Below is a small trained network, with its code and all its weights. Each question gives an input and a class and asks what happens when units are switched off, that is, made to give their printed mean instead of their output.

import numpy as np


def w(rows, s, z=0):
    codes = np.array(rows[::2]) - 128.0
    scale = np.full(codes.shape[1], s)
    scale[-1] = z or s
    return codes * scale


def f(y):
    return np.maximum(y, 0)


def log_softmax(a):
    a = a - a.max(-1, keepdims=True)
    return a - np.log(np.exp(a).sum(-1, keepdims=True))


def net(x, mask):
    res = np.array(x, float).reshape(1, 8) / 4 @ E
    y = f(res @ A[0][:, :-1].T + A[0][:, -1])
    res = res + np.where(mask, y, B[0][:, -1]) @ B[0][:, :-1]
    return log_softmax(res[-1] @ U[:, :-1].T + U[:, -1])


A, B = {}, {}
E = w([
[83,144,104,185,62,237,130,160,19,62,176],'x0',
[33,137,121,193,84,121,104,184,162,221,161],'x1',
[67,81,144,65,179,84,102,100,93,128,222],'x2',
[94,24,160,105,80,84,184,129,81,194,52],'x3',
[147,2,163,169,165,172,11,221,93,138,140],'x4',
[121,88,36,190,131,131,160,41,85,128,150],'x5',
[199,91,121,104,196,146,98,114,121,51,101],'x6',
[119,97,118,98,122,84,137,189,167,101,134],'x7',
],0.0099)
A[0] = w([
[166,180,159,120,128,118,144,182,192,69,91,90],'N1',
[107,108,152,108,106,143,135,123,114,104,154,10],'N2',
[190,133,152,83,134,124,153,106,174,103,79,160],'N3',
[163,117,130,126,114,104,136,117,138,103,116,3],'N4',
[97,157,131,113,142,91,151,114,166,164,169,44],'N5',
[73,93,172,102,109,5,115,175,150,217,133,139],'N6',
[144,72,145,160,143,121,57,177,114,115,140,154],'N7',
[100,155,58,167,119,167,147,121,91,101,178,198],'N8',
[132,146,151,110,133,125,123,160,174,146,94,11],'N9',
[96,195,89,134,140,97,132,100,195,161,163,174],'N10',
[156,139,151,128,149,159,73,155,111,140,151,8],'N11',
[99,107,112,189,65,147,145,117,141,208,89,34],'N12',
[123,110,125,119,173,178,61,124,149,120,167,51],'N13',
[166,133,100,103,187,93,140,62,144,102,107,123],'N14',
[118,71,149,118,158,107,94,183,128,113,139,100],'N15',
[128,143,130,149,73,149,128,157,78,128,96,115],'N16',
[120,87,137,119,162,116,88,160,105,100,149,158],'N17',
[102,124,146,104,100,154,176,90,65,87,175,108],'N18',
[109,101,123,117,65,200,142,151,80,166,118,207],'N19',
[184,97,122,88,209,62,166,49,105,121,102,42],'N20',
[130,136,147,125,110,146,119,160,125,166,156,23],'N21',
[154,124,183,143,173,202,42,146,126,83,135,80],'N22',
],0.012,0.0041)
B[0] = w([
[200,152,177,42,29,157,143,232,82,144,70,205],'N1',
[108,107,92,94,120,114,109,105,109,122,120,147],'N2',
[207,138,118,81,104,59,175,114,99,138,55,213],'N3',
[147,126,104,94,96,129,165,106,118,122,112,143],'N4',
[102,149,177,108,115,143,130,87,164,121,172,180],'N5',
[2,59,145,34,188,198,143,95,244,210,125,253],'N6',
[164,67,87,151,225,125,61,164,94,118,122,231],'N7',
[81,120,168,183,48,88,136,171,118,23,159,215],'N8',
[157,119,161,65,127,151,146,143,106,170,132,173],'N9',
[144,215,220,163,53,132,117,147,189,148,238,218],'N10',
[136,148,129,133,127,134,74,84,69,164,142,177],'N11',
[120,134,103,221,139,129,172,142,147,203,103,199],'N12',
[186,126,123,115,166,115,57,117,119,133,202,191],'N13',
[172,171,68,165,136,87,176,98,199,62,111,203],'N14',
[118,51,68,99,179,169,88,162,170,96,108,202],'N15',
[116,84,112,154,111,113,137,155,68,149,108,183],'N16',
[111,121,87,110,206,177,55,147,156,81,126,200],'N17',
[70,74,152,79,100,146,144,47,50,44,110,193],'N18',
[78,108,107,184,186,126,162,114,84,145,55,209],'N19',
[181,173,74,157,200,84,165,27,216,94,97,217],'N20',
[112,98,117,121,132,97,121,53,88,178,123,151],'N21',
[201,184,106,127,171,130,80,114,18,184,174,237],'N22',
],0.0076,0.017)
U = w([
[187,161,92,127,141,85,174,36,166,95,80,160],'0',
[192,168,164,50,80,124,151,177,96,150,40,204],'1',
[39,112,128,142,100,142,150,76,15,49,141,173],'2',
[179,129,98,139,183,151,14,123,44,145,183,81],'3',
[87,58,107,73,191,151,73,140,181,169,110,108],'4',
[78,113,108,254,106,149,156,150,89,220,81,196],'5',
[129,190,155,172,59,118,112,151,156,56,241,4],'6',
[61,157,201,87,125,144,147,68,186,241,177,95],'7',
],0.0089,0.0022)

Each question gives the input, the list of numbers given to net, and the class t.
The units are the neurons (one row each of A and B). Each row of codes is followed by its name. A weight is (code - 128) times the scale printed after its matrix; where a second scale follows, it is the last column's (A, B and U).
mask holds one flag per neuron, in row order. A switched-off neuron (its flag False) gives its mean, the last column of its row in B, instead of its output. The means were averaged over made-up inputs and are rounded, as every weight is.
A unit's drop is (log p(t) with every unit on - log p(t) with that unit switched off) / (log p(t) with every unit on - log p(t) with every unit switched off).
The circuit of an input: a set's keep is (log p(t) with only the set's units on - log p(t) with every unit switched off) / (log p(t) with every unit on - log p(t) with every unit switched off). Starting from the 12 units with the biggest drops (on a tie, the unit counted first), units are removed one at a time, each time the one whose removal leaves the highest keep (on an exact tie, the one counted first), for as long as the keep stays at least 0.8.
units of the circuit, in order: the units of the circuit, biggest drop first
unit that matters most: the unit with the biggest drop
top k neurons: the k neurons with the biggest drops, biggest first
drop of u: that unit's drop, to one decimal
input [-5,2,3,-1,-6,7,-1,2], class 7: units of the circuit, in order : (N10)
input [-7,-5,1,1,1,-4,-2,2], class 0: top 3 neurons : (N20; N3; N14)
input [0,-6,-7,-4,-2,2,-4,-4], class 1: units of the circuit, in order : (N1; N20)
input [-7,-4,5,-5,-4,2,-8,-1], class 7: top 3 neurons : (N10; N5; N6)
input [0,0,-3,1,-5,1,-2,-7], class 5: units of the circuit, in order : (N12; N20)
input [-3,3,0,2,3,-4,-6,-2], class 7: units of the circuit, in order : (N17; N6)
input [-8,-1,7,-6,1,5,-4,-8], class 0: top 3 neurons : (N20; N14; N6)
input [0,3,-4,7,-4,0,-4,2], class 7: top 2 neurons : (N6; N7)
input [1,2,1,4,-5,-4,2,7], class 7: units of the circuit, in order : (N6; N7)
input [-3,-6,3,1,4,-2,8,8], class 0: top 3 neurons : (N20; N14; N3)
input [4,-2,-5,0,-4,5,-4,-5], class 2: top 2 neurons : (N18; N8)
input [1,-5,3,-5,-1,-6,0,-2], class 1: top 4 neurons : (N1; N7; N3; N15)
input [2,0,-7,-2,-6,-2,-6,-1], class 6: top 3 neurons : (N10; N6; N8)
input [-8,1,-5,-1,-8,-3,-5,-8], class 7: unit that matters most : N10
input [7,5,0,-6,-3,-1,2,-8], class 2: top 2 neurons : (N18; N19)
input [-7,1,4,-6,2,-3,-1,-8], class 7: top 3 neurons : (N10; N7; N5)
input [2,-1,5,3,-7,5,-1,2], class 2: top 3 neurons : (N18; N8; N3)
input [0,-2,6,1,-2,2,1,8], class 0: top 3 neurons : (N20; N7; N14)
input [6,-5,0,-2,-7,6,-2,6], class 2: drop of N18 : 1.7
input [-1,-5,-7,4,-5,-3,5,5], class 1: units of the circuit, in order : (N1)
input [8,0,-6,-8,3,6,-6,6], class 2: drop of N8 : 0.6
input [-1,8,-8,-2,-7,-2,6,8], class 1: drop of N1 : 0.1
input [0,-2,-3,2,-2,-3,-3,2], class 1: drop of N21 : 0.0
